Below are the code and all the weights of a small trained network. Each question names an input and a target symbol and asks about switching units off, where a switched-off unit gives its printed mean instead of its output.

import numpy as np


def w(rows, s, z=0):
    codes = np.array(rows[::2]) - 128.0
    scale = np.full(codes.shape[1], s)
    scale[-1] = z or s
    return codes * scale


def norm(h):
    return h / np.sqrt((h * h).mean(-1, keepdims=True) + 1e-5)


def f(y):
    return y / 2 * (1 + np.tanh(0.7978845608 * (y + 0.044715 * y**3)))


def softmax(a):
    e = np.exp(a - a.max(-1, keepdims=True))
    return e / e.sum(-1, keepdims=True)


def log_softmax(a):
    a = a - a.max(-1, keepdims=True)
    return a - np.log(np.exp(a).sum(-1, keepdims=True))


def net(x, mask):
    ids = ['Λαβγδεζηθμξστφψω'.index(c) for c in x.split()]
    T = len(ids)
    res = E[ids] + P[:T]
    r = norm(res)
    for j in range(3):
        rows = slice(4 * j, 4 * j + 4)
        q, k, v = (r @ M[0][rows].T for M in (Q, K, V))
        z = softmax(np.where(np.tri(T) > 0, q @ k.T / 4**0.5, -1e9)) @ v
        o = O[0][rows]
        res = res + np.where(mask[j], z, o[:, -1]) @ o[:, :-1]
    y = f(norm(res) @ A[0][:, :-1].T + A[0][:, -1])
    res = res + np.where(mask[3:27], y, B[0][:, -1]) @ B[0][:, :-1]
    return log_softmax(norm(res)[-1] @ U[:, :-1].T + U[:, -1])


Q, K, V, O, A, B = {}, {}, {}, {}, {}, {}
E = w([
[120,141,136,136,148,219,108,122,84,127,112],'Λ',
[84,234,192,219,134,152,94,190,120,51,59],'α',
[80,207,205,170,123,146,125,100,69,86,181],'β',
[156,51,4,84,47,84,254,86,184,59,82],'γ',
[124,114,143,172,99,199,138,140,110,195,109],'δ',
[140,119,106,141,54,161,50,153,108,178,158],'ε',
[82,129,106,163,76,142,120,212,137,165,60],'ζ',
[112,92,168,198,118,194,133,151,76,131,180],'η',
[71,104,139,191,56,114,130,194,93,148,167],'θ',
[45,144,140,147,130,166,191,143,65,141,108],'μ',
[95,166,167,103,122,55,141,129,127,241,169],'ξ',
[162,141,165,139,217,104,109,164,155,220,127],'σ',
[82,147,117,132,73,165,97,152,69,130,144],'τ',
[110,181,100,84,117,186,108,120,78,175,73],'φ',
[103,135,131,114,86,177,116,89,55,177,172],'ψ',
[93,208,140,87,190,56,68,155,102,125,140],'ω',
],0.0042)
P = w([
[79,72,126,117,117,125,107,188,9,172,101],'0',
[58,118,78,113,148,196,126,198,122,189,195],'1',
[133,175,101,132,136,163,168,217,66,172,181],'2',
[92,195,73,210,135,141,142,130,75,188,157],'3',
[129,123,182,149,89,81,118,118,35,156,52],'4',
[28,117,178,125,104,147,69,87,159,163,114],'5',
[143,174,222,86,83,169,139,170,147,130,132],'6',
[103,251,178,189,133,180,130,126,158,152,165],'7',
[177,255,222,195,91,129,123,129,98,118,117],'8',
[88,197,161,213,115,112,89,40,119,129,104],'9',
],0.0037)
Q[0] = w([
[194,112,114,116,254,93,80,134,151,123,157],'H1',
[198,115,143,146,202,145,121,169,181,120,136],'H1',
[94,175,159,68,93,125,105,96,94,104,143],'H1',
[120,84,130,83,169,87,89,135,101,135,102],'H1',
[83,143,129,91,152,143,122,137,210,133,169],'H2',
[73,107,121,158,85,207,109,98,127,107,107],'H2',
[146,86,206,59,93,137,122,147,129,94,99],'H2',
[155,175,114,129,92,185,179,186,108,126,155],'H2',
[89,93,163,115,129,114,82,95,200,100,121],'H3',
[200,190,147,78,104,180,195,234,128,116,184],'H3',
[240,131,160,168,116,42,116,115,32,111,53],'H3',
[151,79,236,46,116,165,132,150,119,88,106],'H3',
],0.022)
K[0] = w([
[135,210,221,115,150,151,64,137,152,162,128],'H1',
[152,155,157,187,133,119,92,100,159,187,121],'H1',
[136,139,75,100,153,83,110,96,100,62,159],'H1',
[123,170,148,105,193,140,105,163,128,127,138],'H1',
[196,127,96,143,109,93,177,116,93,105,103],'H2',
[141,209,211,134,136,140,114,186,88,184,135],'H2',
[89,161,54,198,163,139,125,125,130,165,148],'H2',
[90,133,164,184,145,92,68,73,114,163,92],'H2',
[133,185,89,141,119,123,167,194,90,127,153],'H3',
[79,112,69,236,152,66,72,39,85,155,96],'H3',
[47,83,149,90,144,163,87,123,242,135,163],'H3',
[93,172,2,183,183,183,134,130,138,113,196],'H3',
],0.021)
V[0] = w([
[107,119,110,108,151,85,84,172,82,161,156],'H1',
[143,154,117,109,113,114,109,72,143,22,153],'H1',
[94,150,127,126,135,161,117,130,84,136,138],'H1',
[123,75,71,86,160,120,135,148,107,141,150],'H1',
[191,72,201,216,196,166,160,101,160,147,147],'H2',
[128,126,134,110,105,47,220,89,185,144,148],'H2',
[82,215,170,119,149,28,136,145,143,83,155],'H2',
[195,200,93,101,97,184,75,119,188,139,45],'H2',
[194,150,129,56,183,94,41,59,85,150,170],'H3',
[118,150,92,85,123,91,157,165,183,246,18],'H3',
[124,104,146,201,178,92,50,233,174,70,101],'H3',
[176,78,116,171,2,44,85,167,175,168,214],'H3',
],0.0093)
O[0] = w([
[163,162,143,70,137,87,133,134,144,118,113,203],'H1',
[106,136,80,138,110,187,81,132,118,122,138,2],'H1',
[172,140,128,72,146,79,136,153,153,116,144,195],'H1',
[114,154,160,155,150,139,84,130,137,128,141,189],'H1',
[101,120,110,162,232,103,142,158,179,98,92,45],'H2',
[178,160,90,104,177,66,105,77,146,176,166,6],'H2',
[140,193,157,98,124,118,127,134,71,185,63,105],'H2',
[126,109,187,115,74,104,123,158,173,78,183,50],'H2',
[163,46,161,93,140,94,46,92,94,79,70,76],'H3',
[43,126,174,63,141,163,177,34,135,107,126,173],'H3',
[101,126,95,109,73,100,114,158,254,166,82,84],'H3',
[199,177,127,93,140,241,155,115,176,119,92,112],'H3',
],0.0068,0.0097)
A[0] = w([
[131,178,138,126,111,155,61,121,141,119,173,134],'N1',
[132,107,121,127,164,143,179,105,135,113,161,102],'N2',
[161,102,111,126,102,82,90,116,124,146,85,55],'N3',
[89,125,154,188,114,192,79,125,119,143,109,71],'N4',
[180,81,113,148,148,85,184,84,182,142,183,2],'N5',
[125,114,115,151,111,105,164,142,148,86,146,72],'N6',
[184,112,123,124,97,171,115,112,185,66,108,39],'N7',
[69,154,129,145,169,168,115,139,128,90,132,101],'N8',
[132,112,174,159,157,167,39,86,183,194,169,110],'N9',
[161,146,166,114,112,102,143,150,130,132,124,98],'N10',
[136,171,26,63,117,91,74,112,148,58,179,12],'N11',
[141,126,120,126,85,169,131,154,97,144,142,112],'N12',
[172,104,122,148,147,145,114,115,91,66,113,33],'N13',
[102,115,100,115,135,98,126,88,172,80,73,36],'N14',
[155,153,88,137,135,157,136,129,152,144,99,13],'N15',
[168,93,122,121,147,109,123,127,109,138,138,97],'N16',
[153,126,74,168,187,125,115,157,179,89,114,29],'N17',
[172,132,78,171,137,88,97,159,120,140,98,53],'N18',
[129,89,116,170,124,79,101,157,150,72,134,9],'N19',
[111,142,107,141,108,97,105,180,167,113,125,102],'N20',
[92,165,96,163,154,111,115,110,101,160,170,90],'N21',
[113,55,88,133,114,195,124,143,121,161,143,90],'N22',
[75,7,29,89,123,212,112,140,101,188,146,71],'N23',
[103,177,140,187,121,139,75,113,138,94,98,45],'N24',
],0.014,0.0059)
B[0] = w([
[102,103,131,153,150,132,165,121,99,144,91,160],'N1',
[141,144,108,144,112,106,78,102,139,120,123,189],'N2',
[86,169,150,124,116,152,72,128,136,158,115,138],'N3',
[156,146,145,224,152,145,127,60,120,104,135,238],'N4',
[190,167,141,192,124,82,69,94,184,82,161,134],'N5',
[158,137,122,115,150,106,85,113,139,149,143,146],'N6',
[157,92,189,70,134,170,100,158,159,168,187,133],'N7',
[166,133,141,177,126,94,104,131,160,127,143,200],'N8',
[79,130,152,130,180,64,133,166,132,193,165,141],'N9',
[116,90,82,171,117,161,103,109,148,124,131,254],'N10',
[151,164,145,64,148,179,157,34,60,119,71,121],'N11',
[136,98,95,167,141,130,118,84,144,111,116,241],'N12',
[110,140,194,190,118,146,160,187,133,124,75,165],'N13',
[83,93,120,98,193,89,140,108,191,111,64,148],'N14',
[165,136,108,125,166,107,97,190,157,152,110,132],'N15',
[121,163,137,149,106,133,133,152,154,97,96,142],'N16',
[139,91,175,140,158,150,235,106,144,121,180,133],'N17',
[69,161,77,79,147,144,132,137,118,55,188,155],'N18',
[157,99,104,123,199,165,59,155,93,120,95,126],'N19',
[201,115,127,105,112,74,173,112,65,138,124,154],'N20',
[95,104,162,150,170,134,119,150,129,190,133,183],'N21',
[113,80,67,154,100,163,123,86,129,134,115,180],'N22',
[128,36,2,129,59,163,146,100,131,101,125,191],'N23',
[148,176,192,160,122,137,144,140,119,99,103,146],'N24',
],0.02,0.0047)
U = w([
[203,56,110,92,188,94,41,187,44,105,115,113],'Λ',
[180,119,92,106,43,16,194,154,100,177,113,108],'α',
[42,207,40,101,137,142,84,195,92,69,153,151],'β',
[126,176,143,175,174,157,130,83,118,135,155,8],'γ',
[191,183,160,162,135,45,60,102,200,102,187,198],'δ',
[188,63,189,64,119,214,92,168,184,152,174,186],'ε',
[58,203,138,91,39,179,210,124,224,135,153,7],'ζ',
[172,112,98,100,201,133,248,175,132,75,213,92],'η',
[196,179,54,111,160,174,125,203,195,194,69,125],'θ',
[52,88,146,157,189,122,154,155,97,247,166,154],'μ',
[179,193,145,54,166,164,156,30,40,133,91,170],'ξ',
[75,74,131,71,199,70,135,109,205,89,52,170],'σ',
[122,38,23,176,89,181,141,70,116,98,126,221],'τ',
[73,60,195,80,69,80,129,113,64,51,208,37],'φ',
[145,162,215,189,111,162,157,194,111,53,55,159],'ψ',
[86,138,146,91,41,132,2,123,114,181,50,9],'ω',
],0.0052,0.0013)

Each question gives the input, a string of symbols that net reads in full, and the target symbol t.
The units are the heads (4 rows each of Q, K, V and O) and the neurons (one row each of A and B). Each row of codes is followed by its name. A weight is (code - 128) times the scale printed after its matrix; where a second scale follows, it is the last column's (O, A, B and U).
mask holds one flag per unit, heads first, then neurons. A switched-off unit (its flag False) gives its mean, the last column of its rows in O or B, instead of its output. The means were averaged over made-up inputs and are rounded, as every weight is.
A unit's drop is (log p(t) with every unit on - log p(t) with that unit switched off) / (log p(t) with every unit on - log p(t) with every unit switched off).
The circuit of an input: a set's keep is (log p(t) with only the set's units on - log p(t) with every unit switched off) / (log p(t) with every unit on - log p(t) with every unit switched off). Starting from the 12 units with the biggest drops (on a tie, the unit counted first), units are removed one at a time, each time the one whose removal leaves the highest keep (on an exact tie, the one counted first), for as long as the keep stays at least 0.8.
units of the circuit, in order: the units of the circuit, biggest drop first
most important unit: the unit with the biggest drop
k most important neurons: the k neurons with the biggest drops, biggest first
which heads matter: for each layer, one digit per head in row order, 1 if its drop is at least 0.15 and else 0, layers parted by /
input φ θ σ ξ Λ α ω β ξ ψ, target ω: most important unit => H3
input η μ β σ μ μ ω σ σ θ, target ω: which heads matter => 011
input θ ω ψ θ Λ φ ξ, target θ: units of the circuit, in order => H3; N15
input α γ μ ω τ ξ, target μ: which heads matter => 110
input ξ τ τ τ ζ ψ σ ε ζ φ, target σ: units of the circuit, in order => H3; N14
input σ β ξ θ η ξ α θ η, target ξ: which heads matter => 011
input α σ τ β, target α: which heads matter => 001
input γ β ζ τ ψ η σ, target δ: units of the circuit, in order => H2; N5
input δ ξ η Λ ξ ψ, target η: which heads matter => 011
input γ ψ δ ξ ζ ψ α σ, target δ: which heads matter => 110
input τ ε ψ β σ δ ξ α δ Λ, target ξ: units of the circuit, in order => H3; H2
input μ ξ ψ, target μ: which heads matter => 001
input μ σ η ψ τ, target σ: which heads matter => 001
input ξ β τ β σ σ α, target β: most important unit => N18
input ω Λ μ θ α ζ φ Λ, target α: which heads matter => 001
input ξ ω ξ σ α σ σ ε, target α: units of the circuit, in order => H3; N20
input δ α θ φ ε ξ ω ζ, target ε: units of the circuit, in order => H3; N7
input ξ θ ψ ψ τ φ ψ τ δ, target φ: units of the circuit, in order => H3; H2
input γ φ φ φ ζ δ τ γ ψ, target δ: units of the circuit, in order => H2; N6
input φ ψ η, target φ: units of the circuit, in order => H3; H1; H2
input γ γ δ ξ ψ θ σ τ, target ψ: units of the circuit, in order => H3; N13
input σ γ ζ ξ, target μ: units of the circuit, in order => H1; N9
input φ ψ ψ ζ Λ ξ, target ψ: units of the circuit, in order => H3; N13; N16
input σ η ζ σ ξ, target η: units of the circuit, in order => H3; H2; N17; N18
input θ μ ψ ξ ω α β θ τ μ, target β: units of the circuit, in order => H3; N18
input θ Λ σ α ψ, target Λ: which heads matter => 011
input ζ α ω θ θ, target α: which heads matter => 001
input η μ ζ μ, target η: 2 most important neurons => N17; N18
input Λ τ θ ε θ ψ Λ, target ε: units of the circuit, in order => N7; H3
